Here is a tiny trained network, its code and every weight. The questions are about switching its units off for an input and a class, where a switched-off unit gives its printed mean instead of its output.

import numpy as np


def w(rows, s, z=0):
    codes = np.array(rows[::2]) - 128.0
    scale = np.full(codes.shape[1], s)
    scale[-1] = z or s
    return codes * scale


def f(y):
    return y / 2 * (1 + np.tanh(0.7978845608 * (y + 0.044715 * y**3)))


def log_softmax(a):
    a = a - a.max(-1, keepdims=True)
    return a - np.log(np.exp(a).sum(-1, keepdims=True))


def net(x, mask):
    res = np.array(x, float).reshape(1, 4) / 4 @ E
    y = f(res @ A[0][:, :-1].T + A[0][:, -1])
    res = res + np.where(mask, y, B[0][:, -1]) @ B[0][:, :-1]
    return log_softmax(res[-1] @ U[:, :-1].T + U[:, -1])


A, B = {}, {}
E = w([
[254,118,161,65,113,70,192,137,199,206,38,74],'x0',
[84,209,94,31,181,53,77,34,134,105,42,235],'x1',
[58,197,206,142,176,31,236,177,50,62,118,74],'x2',
[140,207,71,228,61,71,93,190,57,246,82,160],'x3',
],0.0051)
A[0] = w([
[131,53,180,53,189,170,152,85,163,42,162,116,36],'neuron 1',
[170,58,169,215,70,192,173,222,121,138,208,36,2],'neuron 2',
[120,65,178,52,183,167,153,77,177,48,170,104,35],'neuron 3',
[25,138,89,183,162,188,57,113,67,64,229,182,55],'neuron 4',
[110,60,185,41,193,168,156,81,189,50,166,94,81],'neuron 5',
[159,53,158,217,65,192,181,206,111,142,202,31,67],'neuron 6',
[255,123,167,57,112,62,184,122,221,201,14,54,78],'neuron 7',
[85,216,93,46,177,59,83,47,129,106,30,233,53],'neuron 8',
[192,46,39,102,85,226,23,57,197,187,162,190,40],'neuron 9',
[119,61,175,55,190,165,160,67,180,50,168,97,64],'neuron 10',
[30,135,73,180,156,190,72,110,54,59,220,173,79],'neuron 11',
[74,187,214,128,184,39,223,170,39,69,128,80,53],'neuron 12',
[21,127,85,184,150,185,69,108,60,64,218,181,51],'neuron 13',
[124,63,198,52,198,169,152,83,199,30,161,96,118],'neuron 14',
[91,211,99,52,179,63,101,45,136,105,33,242,66],'neuron 15',
[148,65,165,222,66,192,176,228,117,141,207,39,112],'neuron 16',
[179,35,46,118,98,216,41,67,211,180,155,185,89],'neuron 17',
[240,105,151,49,140,76,201,126,225,209,21,59,95],'neuron 18',
[73,189,215,141,199,46,222,173,54,71,126,77,60],'neuron 19',
[71,181,211,140,194,46,217,160,51,74,128,81,75],'neuron 20',
[121,222,61,233,21,42,83,217,26,240,49,161,59],'neuron 21',
],0.0044,0.004)
B[0] = w([
[231,192,88,186,120,145,166,100,106,176,157,150,169],'neuron 1',
[247,108,133,81,194,102,65,68,95,69,180,75,196],'neuron 2',
[242,193,90,191,126,147,164,101,109,176,157,159,169],'neuron 3',
[149,101,196,128,88,104,157,183,66,62,148,184,199],'neuron 4',
[181,190,71,196,120,137,179,93,110,205,145,161,196],'neuron 5',
[186,90,122,63,201,77,63,57,119,95,182,65,218],'neuron 6',
[111,85,221,131,80,98,178,193,33,46,172,211,244],'neuron 7',
[238,72,132,73,211,79,50,49,108,85,198,48,244],'neuron 8',
[187,187,122,107,91,215,79,192,181,42,65,60,242],'neuron 9',
[196,194,75,196,123,141,173,94,108,184,148,161,183],'neuron 10',
[124,93,202,116,87,99,172,187,66,80,139,192,205],'neuron 11',
[173,170,99,109,85,214,77,183,194,71,68,74,208],'neuron 12',
[156,104,209,121,82,105,167,185,57,61,151,187,195],'neuron 13',
[134,176,80,185,122,125,172,96,123,203,134,165,218],'neuron 14',
[201,76,128,70,209,77,61,65,113,91,188,56,245],'neuron 15',
[138,86,114,70,200,74,74,52,137,118,174,75,237],'neuron 16',
[146,177,119,108,80,206,84,193,197,57,53,71,250],'neuron 17',
[96,87,212,126,85,94,167,182,49,65,156,200,246],'neuron 18',
[162,169,103,110,84,201,76,178,193,74,67,78,208],'neuron 19',
[153,168,101,111,84,204,74,185,201,70,54,71,207],'neuron 20',
[253,230,39,227,129,165,205,66,105,222,170,175,254],'neuron 21',
],0.0065,0.0043)
U = w([
[146,77,122,62,233,80,66,50,126,119,176,76,104],'0',
[132,158,109,109,69,189,89,193,209,99,22,90,107],'1',
[154,186,65,217,120,129,187,90,111,213,148,170,109],'2',
[106,74,215,116,74,92,167,191,66,95,146,199,110],'3',
[2,73,109,117,147,101,143,114,186,195,89,121,245],'4',
],0.0099,0.013)

Each question gives the input, the list of numbers given to net, and the class t.
The units are the neurons (one row each of A and B). Each row of codes is followed by its name. A weight is (code - 128) times the scale printed after its matrix; where a second scale follows, it is the last column's (A, B and U).
mask holds one flag per neuron, in row order. A switched-off neuron (its flag False) gives its mean, the last column of its row in B, instead of its output. The means were averaged over made-up inputs and are rounded, as every weight is.
A unit's drop is (log p(t) with every unit on - log p(t) with that unit switched off) / (log p(t) with every unit on - log p(t) with every unit switched off).
The circuit of an input: a set's keep is (log p(t) with only the set's units on - log p(t) with every unit switched off) / (log p(t) with every unit on - log p(t) with every unit switched off). Starting from the 12 units with the biggest drops (on a tie, the unit counted first), units are removed one at a time, each time the one whose removal leaves the highest keep (on an exact tie, the one counted first), for as long as the keep stays at least 0.8.
circuit, biggest first: the units of the circuit, biggest drop first
k most important neurons: the k neurons with the biggest drops, biggest first
drop when u is switched off: that unit's drop, to one decimal
input [8,6,2,2], class 3: most important neuron : (neuron 7)
input [-8,-6,-6,6], class 3: 3 most important neurons : (neuron 11; neuron 13; neuron 4)
input [8,6,8,4], class 1: 3 most important neurons : (neuron 12; neuron 20; neuron 19)
input [-8,-8,1,-3], class 0: 4 most important neurons : (neuron 16; neuron 6; neuron 2; neuron 7)
input [1,-7,6,1], class 0: 3 most important neurons : (neuron 16; neuron 6; neuron 2)
input [-6,5,4,-2], class 3: 4 most important neurons : (neuron 11; neuron 13; neuron 4; neuron 16)
input [-5,3,-7,3], class 1: 2 most important neurons : (neuron 9; neuron 17)
input [8,-4,3,-8], class 2: 3 most important neurons : (neuron 5; neuron 14; neuron 10)
input [6,-1,5,-5], class 3: 3 most important neurons : (neuron 7; neuron 18; neuron 21)
input [-2,-7,0,-8], class 2: drop when neuron 3 is switched off : 0.3
input [-5,-4,-8,-3], class 1: drop when neuron 18 is switched off : 0.0
input [8,-8,4,5], class 0: drop when neuron 6 is switched off : 0.7
input [5,-5,3,-7], class 2: drop when neuron 14 is switched off : 0.1
input [4,6,-4,6], class 0: circuit, biggest first : (neuron 8)
